Here are made-up things, facts about them, and rows of numbers that follow some of those facts. Name the thing behind each unnamed row.

Some facts about the things:
bagru Π:zaflefa λ:grigru θ:621
bepapa ε:losti Π:griri θ:976
biflon Π:zaklan λ:talu
bodre Π:biflon θ:574
boflak ε:bagru Π:griri θ:976
bripuma Π:fakler λ:bagru θ:574
broplo Π:talu θ:574
brudimum ε:stopli Π:talu θ:574
brutre Π:rutro θ:621
buguk Π:fiflis θ:795
butur Π:luske λ:bepapa
direzil ε:sukos Π:vomem θ:976
dirom ε:samom Π:biflon θ:795
dorikas Π:kidrom θ:574
doskir ε:klodu Π:zaplen λ:stopli θ:621
dradon ε:klotra Π:griri
drebrim ε:stasikin Π:butur θ:574
dregin ε:toflugror λ:losti
drezuk ε:zugeflis Π:luske θ:976
drira Π:skoga
duleske ε:bodre Π:rutro θ:976
fanam ε:zoto Π:dradon θ:574
fiflis Π:zaklan λ:radrovun
flagrol ε:mero Π:dregin λ:ramo θ:574
flali Π:stasikin θ:795
flata Π:susketo λ:rutro θ:596
flavos Π:dradon λ:doskir θ:596
fletrul ε:vobrare Π:gigruk θ:795
fligrok Π:dregin
flinem ε:staskos Π:butur θ:596
flitri ε:griri Π:dregin λ:lifle θ:596
fluklil Π:gigruk θ:596
fluramim Π:butur θ:574
fustul Π:griri λ:butur θ:574
fuzan Π:luske θ:574
gigruk Π:zaklan λ:klagrur
gofil Π:zaklan θ:976
goskol ε:nerul Π:zaflefa θ:621
gosumok ε:vapliden Π:treves λ:somesti θ:621
gragrubu Π:plabo λ:duleske θ:596
gravik ε:skodotrus Π:zaplen θ:976
gribru Π:nerul θ:621
grigru ε:ludubre Π:lamun λ:tadron θ:621
griri ε:stibror λ:pleplu
grivum Π:skoga λ:sanis θ:574
grolun Π:zaflefa λ:kufi θ:976
grukun Π:plabo θ:621
gunak Π:dradon λ:lifal θ:596
kedron Π:sukos θ:596
kesku Π:skoga λ:griri θ:574
kidrom Π:sukos λ:trutun
klabrirul Π:fakler λ:skebin θ:621
klagrur ε:noviskam Π:plabo θ:621
klisko Π:lamun θ:621
klodu ε:kofivo Π:nerul λ:fanam θ:574
kloko ε:gravik Π:gigruk θ:574
klotra Π:susketo λ:fustul θ:596
kofivo Π:stasikin λ:fligrok θ:574
kufi ε:leple Π:brifle θ:596
lamun Π:dregin
leple Π:zaflefa λ:flitri θ:621
lifal ε:plirarir Π:brifle θ:621
lifle Π:luske λ:drezuk θ:574
losti Π:stasikin λ:treves θ:596
ludubre ε:flinem Π:fligrok θ:795
luske λ:skodotrus
mero ε:rutro Π:rutro λ:stuklir θ:976
midro Π:susketo θ:621
nerul ε:peplu Π:zaklan λ:skubrem
nonasko Π:susketo λ:toflugror θ:596
noviskam Π:zaflefa θ:976
nuserak Π:vomem λ:flali θ:976
peplu ε:plabo Π:fligrok θ:574
plabo λ:samom
pleplu Π:plabo λ:kloko θ:596
plirarir Π:nerul θ:574
plodron λ:flinem
plofil ε:gosumok Π:tovok λ:brudimum θ:621
pobrus ε:kedron Π:rutro λ:susketo θ:795
radrovun Π:gigruk θ:574
ramo Π:rutro θ:574
rasar Π:brifle θ:574
ratro Π:lamun θ:574
riskodes Π:stasikin θ:596
rubrer Π:dregin θ:574
rustam Π:brifle λ:fluramim θ:976
rutro Π:vomem
samom ε:biflon Π:vituvus λ:fletrul θ:596
sanis Π:plabo θ:596
satil Π:biflon θ:795
skatazes Π:drira λ:fluklil θ:574
skebin Π:biflon λ:terenul θ:795
skimel ε:vituvus Π:luske λ:verus θ:574
skodotrus Π:dradon λ:suskigror θ:596
skoflem ε:flavos Π:brifle θ:621
skubrem Π:lamun θ:621
solu Π:stasikin θ:596
somesti Π:brifle θ:621
soskis Π:zaklan θ:621
sotor Π:biflon λ:peplu θ:596
stapor Π:stasikin θ:574
stasikin Π:vomem
stasko Π:talu θ:574
staskos ε:dirom Π:griri θ:795
stibror ε:trutun Π:terenul λ:bripuma θ:795
stizor Π:plabo θ:574
stopli Π:gigruk θ:621
stuklir Π:lamun θ:574
stusul Π:dregin θ:795
susketo Π:sukos
suskigror ε:stapor Π:brifle
tadron ε:kidrom Π:talu θ:621
talu Π:fakler λ:goskol
tekeplus Π:brifle θ:574
terenul Π:dregin λ:zaplen
toflugror ε:sanis Π:rutro θ:621
tovok Π:vomem
treflem Π:fakler
trutun Π:talu θ:795
tuli ε:fluklil Π:treflem λ:kofivo θ:574
vafasto Π:kidrom θ:574
vapliden ε:dradon Π:treflem θ:621
verus Π:rutro λ:dorikas θ:596
vezak ε:radrovun Π:zaflefa λ:stizor θ:574
vezar ε:brudimum Π:butur λ:zaplibra θ:976
vituvus Π:dregin
vobrare ε:skoga Π:dradon θ:574
zadrir Π:plabo λ:grukun θ:976
zaflefa Π:plabo λ:flagrol
zaflu ε:stizor Π:vomem λ:gravik θ:621
zaklan λ:zadrir
zaplen Π:treves λ:vafasto
zaplibra ε:zeklek Π:dradon θ:596
zeklek ε:zifel Π:rutro λ:vomem θ:596
zifel Π:dradon λ:rubrer θ:976
zoto Π:zaplen θ:621
zugeflis ε:brutre Π:griri θ:795

Known rows:
[  4   0  14  -2   1   4  -6   7  -4   2  -4   2  -8   2  -7  -4  -5   5
   0   6   7   8  -4   5   1  -1  -4 -11  -4  -4]: doskir
[ 11  -6  13  -7   4  -3  -2  -1  -2  -8  -8   5  -2  -1  -4 -14  -6  18
  -2   4  -5   6   4   8   6   4  10  -6   9   1]: toflugror
[ -4  -1   1  -9  -9  -2   2   1 -10 -10   3   1  -8   0  -3 -18   4  -3
   4  -2 -13   7   1  -1   3   8  -4  -1  12   5]: kofivo
[ 3  3  5 -2  5  4 -3 -3 -1  4  1 -2 -3 -3 -1  0  4  0  6 -1  5  1  1  1
 -3  4 -3  2 -6 -1]: lamun
[-11  -6  -4  -9 -13  -6   0   1 -12 -10   7   0  -5   2  -5 -19  -1  -8
   1  -4 -15   4   5  -4   4   5  -1   2  12   7]: losti
[ -5   3  -5   1  -7   8   4   4   9   3   3  -6 -11 -13   2  -4   8  -7
  11  -1   3   0   2 -13 -11   9   1   9  -7  -1]: zifel
[  7   0   3 -10   0   5   3 -12  -2   0 -10  -1   3 -10   3 -16   0  12
   5  -2  -4   0   5   3   2   2  13   5  12  10]: rutro
[ -1  -6   0   4  11  -4  -5   9  -5  -3  12   3  -3   0  -5  -2   7  -7
  -1  -3   1  -2  -3   1   2  12  -4   4 -10   3]: plirarir
[-13 -10  -1   6  -8   0  -2   8   1  -5   8  -2  -6   0  -7  -5  -3 -14
   3  -1  -3   1   0  -8  -2  -2  -4   2 -14   2]: nonasko
[ 11 -16  12  25   0  17 -10  10  11 -29   5 -22  -8   1  22  12   3   6
  -2  15   1  12  -5   3  15   0  -9   4  24 -15]: klabrirul
[ -8   4   0  -4  -6   3  -5   2   8  -5   6  -4 -12  -5   0   4   7  -3
   7  -4   3   0   2 -11 -17   5  -6  -1 -17 -13]: vezar
[-16 -10   1   9  -1  -1   9   5   4  -6   8   1  -5  -5 -11  -7   0 -13
   7   1  -4  -1   6 -11   0  -2  -1  10 -12   4]: flavos
[-12  -9  -1   7  -7   1  -2   7   1  -4   9  -3  -5  -1  -7  -4  -3 -14
   3  -1  -3   1   1  -8  -2  -3  -5   3 -14   3]: gunak
[ 1 -3  0 -5 -1 -1 -9  8 -3  5  3 -5 -3  0 -1 -3 -4 -3  2  1  7  3  3 -3
 -1  5  2  2 -2 -3]: zugeflis
[ -1 -15  10  25 -20 -11 -25 -15  -4  14  -2  20   9 -14   6  19   8   1
   4  10  14   8  -2  -3   7  12  10 -13 -11 -14]: grigru
[-16  -7   6  -6   4  -3  -3  -9  -9 -12   0  11   2  -2 -13   2  -6  -1
 -12  -2  -1  -9   5  -2  -3 -11   2   0   4  -4]: kufi
[ -8  -4   7   3  -4   3  -4   6   2  -9   8   1 -10   2  -7  -2   2  -5
   4  -1  -2   3  -2  -2  -6  -1 -12  -7 -22  -3]: skimel

Name these rows:
No name comes twice in this set of rows, the named rows included.
[ -5   1   1  -5   7  11 -11   3 -21   5  -4   8  -5  -3  -7  -2  -5  -3
 -14  -4   2  -2 -11   8  -4  -2  -3  -9  -2   2]	kloko
[ -8  -3  -1  -4  -2  -2  -8  -6 -11  -1  -2   6   1  -3 -12   2 -10  -6
 -14  -5  -1  -5  -3  -2  -1 -10   4   0  11  -2]	zaplibra
[ -1  -2   7   1 -17  -4   0   5  14   3  -5  -9 -10  -3  -5  -1 -15  -1
   8   3  -6   9   5 -10  -5  -2   8   4  -5 -14]	pobrus
[ -6   3  -2  -8 -16   1   0   0   9 -10   4  -7 -13  -7   4 -10   6   1
  12  -4  -8   5   7 -11 -13  10   0   1  -6  -6]	nuserak
[-10  -5  -1  -3   0  -2  -1   5  -8  -2   6   2  -3   0 -11  -7  -4 -11
  -3  -5  -3  -3   1  -4  -2  -3  -2   3  -7   4]	pleplu
[  2   9  -3 -19   1   1 -12  -3  -7  -1  -1   1  -5  -3  -2  -2   1   3
  -8 -10   4  -5  -2  -2 -14   6   2  -4   4  -8]	drezuk
[ -9 -11   0   6 -18  -3   4   4  10  -7   1  -5  -6  -5  -7 -11 -11  -8
   5  -2 -15   4   3 -11   0  -4   7   6  -6   1]	zeklek
[  5 -14   6  17 -16 -13 -32 -15 -12  15  -3  21  13 -12   8  16   7   5
  -4   6  13   6  -5   4   8  15  14 -16   0 -11]	tadron
[12 -3  7  2  5 -3 -5 15 -5  6  1 -2 -6  1 -4 -7 -1  0  3  5  3  9 -4  4
  8 13  1  0  3  2]	zoto
[  2  -1  17  -8  13   3  -6  -2 -10  -5  -5   9  -2   2  -8  -3  -3  13
  -5   6   8   1   2   9   1  -1  -2 -12   2  -3]	goskol
[ -6  -9  -7   0  -3   2  -3   7  -8  -1   7  -1  -1  -1  -4 -11  -2 -12
  -1  -4  -2  -2  -1  -4   3   1   1   5   0  12]	skodotrus

The same things again, as new rows of numbers:
Some rows with their names:
[  2   6   5 -10  -2   2  30 -14   4  -7   4  10 -14  14  14  17  -7  -9
  11  23  15  10 -31   3 -21   9 -17  -7   3  -9  13  -3 -36 -20   3   7
  14   4   3]: nonasko
[ -2   0   6  -2   1  -8   0   4   2   4  -5   1   0  10  -4  -7  -1  -2
  -1   2  -5  -4  -3  -1  -7   1  -2  -6   4  -4   1   0 -13  -3  -2  -2
  -6  -4  -3]: kedron
[ -7  -7 -20   8  21   3 -25   3   2  -7  -6   0  26   1 -29   2  30   1
 -27 -19   5 -12  24  -1  20 -20  11   6  -2  12   7  -8  17   8   6   3
 -12  -7 -13]: vafasto
[-11   6  -1  23  -3  22 -12   3  15  -6  -6  -5   9  -3  -3  10   2  34
  -8  -1  13 -12   8 -14  13 -16  -2  -2 -10  -2   1 -18  -2  23  10 -16
  19  -7 -10]: kofivo
[  1  -1 -14   5  -8   6   3 -16   2 -26   5   5 -20 -19   7  13  -3  11
  30   9   7   8  13   5 -13  16  -6  21 -24   1  32   0  13   4   8 -19
   8  -5  16]: klodu
[-12   0 -11  11   8   1  -4  -6   6 -15  -4  -2   7  -3  -3  16  11   3
  -1  -1   9  -3   8  -1   9   0   5   5 -10   4  21  -5   2   5   4  -1
   8  -3  -6]: broplo
[-21 -13  -9  29  -2 -21 -46  21   2   3 -14 -25  22 -20 -12 -12   8  17
   2 -22 -21 -13  46  -4  22   5  24   1 -19   7   8   7  36  36  -8 -22
 -16 -11  -4]: fluramim
[  9  -6  24 -17 -15 -12 -19  16  -6   9   6   2  -9   9   9   1  12 -13
 -15  23  -7  12  -4   2  -6  10 -12 -14  13 -18 -18  24 -12  -2   8  28
 -11 -10  18]: stusul
[  1   0  14  -9 -14  -2  14  -1   8  -1   8   3 -22   2   5  -5 -17  13
  18  14  -7  -5  -8   5 -35  17  -8  -8  -2 -16   5  -1 -19  -9 -17 -13
  12   3  11]: luske
[ 14  -4  10 -24 -23  -7 -11  20 -22  15   2   5 -16  -2   6  -8  -2  -5
 -20  15   2  16   0   5  -7  11 -17  -5   5   3 -30  21  -3  -5  17  29
 -12  -3  22]: ludubre
[  2  -3   8  -9   1  -8   3   6   1   9   6   0  -7   6  -4  -7  -9  -4
   0  -2 -13  -7  -7   4 -15   2   3 -14   9  -5  -6  -1 -11  -7 -16  -2
  -1   7  -2]: treflem
[-11  -2 -13  10   7   1  -4  -8   6 -15  -3  -3   9  -5  -4  12  12   5
  -2  -1  11   1   7   0   9   0   3   4 -10   3  19  -3   2   6   5  -3
   8  -3  -6]: stasko
[  8   7   3   7 -19  17  10 -12   3 -15   6   3 -19 -13  10  19  -1   9
  19  10  12  13  -2   5  -3  18 -11  27  -9  -6   6   7  15  -1   5  -7
  17  -2  23]: vezar
[-11  -1 -14   9  23  -7   2   1  -6   9  -6  -5  20   6  -4  -1   7 -22
 -11 -25  -1   0  -4   1  22 -14  16  -9  12  14   0  -1   0  -2   2  15
  -7   5 -18]: grukun
[  3   4  -7   8  -3  11   1  -5  -3  -8   4  -1  -1 -11   4  15   6  -3
   1  -9   8   9   4   5  12   1  -2  18   1   1  -5   9  22   3   6   8
   6  -2   8]: boflak
[-15   9  -2  24   0  21  -9   2  14  -6  -5  -6  13  -4   6  15   1  25
  -5  -1  16  -4   1 -14  17 -12  -3  -7  -9   3   2 -19  -8  20  14  -7
  24  -3 -10]: stapor
[ -1   1 -17   6  19   1   2   2 -11  11  -5  -1  12  -1  -6 -10   2 -15
  -4 -22  -2   0   1  -3  24 -20  13  -1   7  19  -5  -4  15   3   7   7
 -15   1 -15]: klagrur

Rows to name:
No name comes twice in this set of rows, the named rows included.
[  2   2 -27 -14  13  -6  17   9 -29  25 -10   6   8   3  -5 -13 -10 -23
 -29 -19  12   7 -10   2  17 -15  -1 -11   9  35 -16  -5 -13 -18  17  30
 -10  14 -13]	flinem
[  1   5 -24  -1  25   7  12  -8 -12   6  -3   6  17   7  -4  -4   5 -22
 -14 -22   5   4 -10  -3  25 -29   8  -1  11  21  -4  -7   6  -8  11  21
  -9   7 -18]	lifal
[  7  -3  -4 -11  11  -6  -4  12 -16  25   4  -2   5  -2  -3 -29 -12 -10
  -6 -18 -19  -5   2  -1   6 -19  11 -15  12  13 -22   1  11  -1  -5   6
 -22   5  -7]	suskigror
[  1   5  -9   2  -4  14  15 -21   3 -22   3   5 -13 -15  10  17  -1  14
  21  14  18  10  -2  -1  -6   8 -12  13 -19   4  24 -11   0  -2  11  -7
  18   1   6]	skimel
[  7   0  13  -6  -8  -5  17  -5  11 -14   2  11 -11  10   6   2  -7   3
  14  22  10   1  -8   3 -26  17 -19  -1  -1 -12   6  -2 -18 -12  -2 -18
  10  -4   0]	klotra
[-15  -5  23  26 -39  -6 -22   9  15 -13  -5 -17 -14 -21   8  14  -6  29
  29   5 -12  -2  26   8  -9  44   0  25 -25 -22   6  19  26  25 -16 -38
  15  -9  27]	rustam
[ -5  -4  -6  10   1   3  -5  -1   0 -12   3   0  -2  -1  -1  27  21 -16
  -4 -12   3   8   8  16   5  10   4  14   3  -7  12  19  13  -4  -2   7
   9  -7   8]	gofil
[  2   0  13  -5 -13  -3   8  -4   9  -5  -1   7 -15   9   2   4 -11  12
  13  18   1   0  -7   2 -27  19 -13   3  -6 -14  10  -2 -18  -6  -8 -19
   3  -5  10]	flata
[  1   0  27  -3  -9   2 -28  35  -5  30   0  -7  11  11  11  -8   2   0
 -35   7  -6   0  -6 -17  21 -19  -6 -32  24  -9 -47  16 -10  18  18  32
  -9 -12   0]	flali
[ -1   6  23  -4  -6   4   8   4   7  15   5  -4   3   4   1 -16 -11  20
  -7   3  -6 -11 -13 -11  -7  -9   1 -20   6  -6 -23 -13 -17   3 -14  -2
  10   8  -6]	tovok
[  7 -12  23 -14   2 -11 -28  28 -12  16  -1  -8   2   6   0   0  19 -28
 -29  10 -19  13  -2  -5  13  -6   1 -17  23  -6 -29  25  -2   4  11  36
 -32 -13   5]	trutun
[ 13   2   2   8  19  -7  22  -2   3 -24   0   8   6  -4  11 -15 -11  -6
  17  -5  14   0  19  10   3  -3 -14   0  -6   5  -9   0  28   1   4 -23
   1   4 -21]	vapliden
[ 17  -4  15  -9   6  15   8  10 -11   6   6 -12 -29 -13  -4 -11  -4  -8
  12   8 -26   9 -13  -6 -13 -14   4   3   8   7  -7 -15  -4  -2 -13  -4
 -26  -1   4]	griri
[ -1  11  18  12 -26  14   8  -6  12  -2  -5  -9  -7 -14   9 -10 -21  42
  26  14   1  -5  -6 -11  -9  14 -10  18 -22  -4  -7 -18   6  17  -6 -34
  17   5   7]	zaflu
[ 16 -17  10 -19   6 -12 -21  27 -27  11   1   8  -3   4   9 -18   6 -29
 -15   3 -14  16  19   6  20 -14   2  -6  15  -5 -30  33  -2   8  14  37
 -39  -7  20]	fletrul

